Below is a small trained network, with its code and all its weights. Each question gives an input and a class and asks what happens when units are switched off, that is, made to give their printed mean instead of their output.

import numpy as np


def w(rows, s, z=0):
    codes = np.array(rows[::2]) - 128.0
    scale = np.full(codes.shape[1], s)
    scale[-1] = z or s
    return codes * scale


def norm(h):
    return h / np.sqrt((h * h).mean(-1, keepdims=True) + 1e-5)


def f(y):
    return np.maximum(y, 0)


def log_softmax(a):
    a = a - a.max(-1, keepdims=True)
    return a - np.log(np.exp(a).sum(-1, keepdims=True))


def net(x, mask):
    res = np.array(x, float).reshape(1, 2) / 4 @ E
    u = 0
    for l in range(2):
        y = f(norm(res) @ A[l][:, :-1].T + A[l][:, -1])
        res = res + np.where(mask[u : u + 11], y, B[l][:, -1]) @ B[l][:, :-1]
        u += 11
    return log_softmax(norm(res)[-1] @ U[:, :-1].T + U[:, -1])


A, B = {}, {}
E = w([
[126,250,97,146,166,174,166],'x0',
[148,79,118,196,111,159,222],'x1',
],0.0012)
A[0] = w([
[145,135,132,121,138,120,130,99],'L0N0',
[131,128,128,128,128,128,128,126],'L0N1',
[133,45,146,93,60,61,126,142],'L0N2',
[127,128,127,128,128,128,128,127],'L0N3',
[31,82,95,251,58,214,221,138],'L0N4',
[69,190,148,41,159,103,46,252],'L0N5',
[71,248,71,158,197,246,168,222],'L0N6',
[149,106,126,149,117,128,148,29],'L0N7',
[180,24,170,62,62,14,103,163],'L0N8',
[191,191,126,98,189,146,125,127],'L0N9',
[159,138,133,118,142,117,131,94],'L0N10',
],0.0011,0.0013)
B[0] = w([
[121,125,120,128,123,125,124,128],'L0N0',
[127,129,128,129,128,129,128,128],'L0N1',
[95,162,121,171,160,205,83,199],'L0N2',
[128,128,128,128,128,128,128,128],'L0N3',
[217,117,153,52,189,62,163,219],'L0N4',
[210,59,124,176,158,119,248,250],'L0N5',
[96,38,150,142,17,79,71,252],'L0N6',
[134,144,99,145,117,120,166,128],'L0N7',
[85,160,113,190,168,229,83,235],'L0N8',
[90,107,120,152,64,118,87,163],'L0N9',
[119,126,118,126,123,119,121,128],'L0N10',
],0.0016,0.0018)
A[1] = w([
[134,158,136,50,162,93,87,36],'L1N0',
[147,70,151,117,94,83,129,108],'L1N1',
[103,252,98,140,117,164,171,68],'L1N2',
[132,174,129,46,161,92,95,2],'L1N3',
[158,151,132,136,201,153,128,160],'L1N4',
[115,112,160,89,143,118,65,166],'L1N5',
[129,172,128,61,143,95,101,68],'L1N6',
[129,129,127,128,128,128,128,116],'L1N7',
[123,90,136,118,75,77,122,57],'L1N8',
[126,122,123,168,179,194,127,149],'L1N9',
[136,109,132,116,95,75,128,152],'L1N10',
],0.0037,0.00093)
B[1] = w([
[152,114,122,150,118,137,194,204],'L1N0',
[87,182,122,124,124,157,98,254],'L1N1',
[78,25,163,112,140,140,4,232],'L1N2',
[169,116,119,154,119,125,215,195],'L1N3',
[103,161,107,132,73,83,103,173],'L1N4',
[133,118,123,158,116,146,188,247],'L1N5',
[152,117,117,159,114,130,195,191],'L1N6',
[128,127,128,130,127,127,128,128],'L1N7',
[132,188,108,109,153,98,107,197],'L1N8',
[142,195,118,77,123,69,130,217],'L1N9',
[122,162,108,126,109,87,102,196],'L1N10',
],0.003,0.0019)
U = w([
[72,46,145,156,111,154,21,187],'0',
[190,101,114,171,104,116,254,186],'1',
[120,249,98,92,110,60,89,173],'2',
[156,151,161,55,196,153,131,4],'3',
[156,151,160,58,187,153,131,1],'4',
[138,161,140,90,175,189,132,36],'5',
[152,148,154,60,185,148,130,27],'6',
],0.01,0.005)

Each question gives the input, the list of numbers given to net, and the class t.
The units are the neurons (one row each of A and B). Each row of codes is followed by its name. A weight is (code - 128) times the scale printed after its matrix; where a second scale follows, it is the last column's (A, B and U).
mask holds one flag per neuron, layer by layer. A switched-off neuron (its flag False) gives its mean, the last column of its row in B, instead of its output. The means were averaged over made-up inputs and are rounded, as every weight is.
A unit's drop is (log p(t) with every unit on - log p(t) with that unit switched off) / (log p(t) with every unit on - log p(t) with every unit switched off).
The circuit of an input: a set's keep is (log p(t) with only the set's units on - log p(t) with every unit switched off) / (log p(t) with every unit on - log p(t) with every unit switched off). Starting from the 12 units with the biggest drops (on a tie, the unit counted first), units are removed one at a time, each time the one whose removal leaves the highest keep (on an exact tie, the one counted first), for as long as the keep stays at least 0.8.
circuit, biggest first: the units of the circuit, biggest drop first
k most important neurons: the k neurons with the biggest drops, biggest first
drop when u is switched off: that unit's drop, to one decimal
input [6,-1], class 0: most important neuron -> (L1N2)
input [7,7], class 0: circuit, biggest first -> (L1N2; L0N5)
input [6,-8], class 1: 2 most important neurons -> (L1N3; L1N6)
input [3,3], class 2: 2 most important neurons -> (L0N8; L0N6)
input [-2,-2], class 2: 2 most important neurons -> (L1N9; L0N6)
input [-5,-6], class 1: 2 most important neurons -> (L0N6; L1N5)
input [7,-8], class 1: 4 most important neurons -> (L1N3; L1N6; L1N0; L0N8)
input [3,2], class 2: 2 most important neurons -> (L0N6; L0N8)
input [-2,0], class 2: 2 most important neurons -> (L1N9; L0N6)
input [4,-6], class 1: drop when L1N1 is switched off -> 0.0
input [5,2], class 0: drop when L1N2 is switched off -> 0.1
input [-2,-1], class 2: drop when L1N9 is switched off -> 0.6
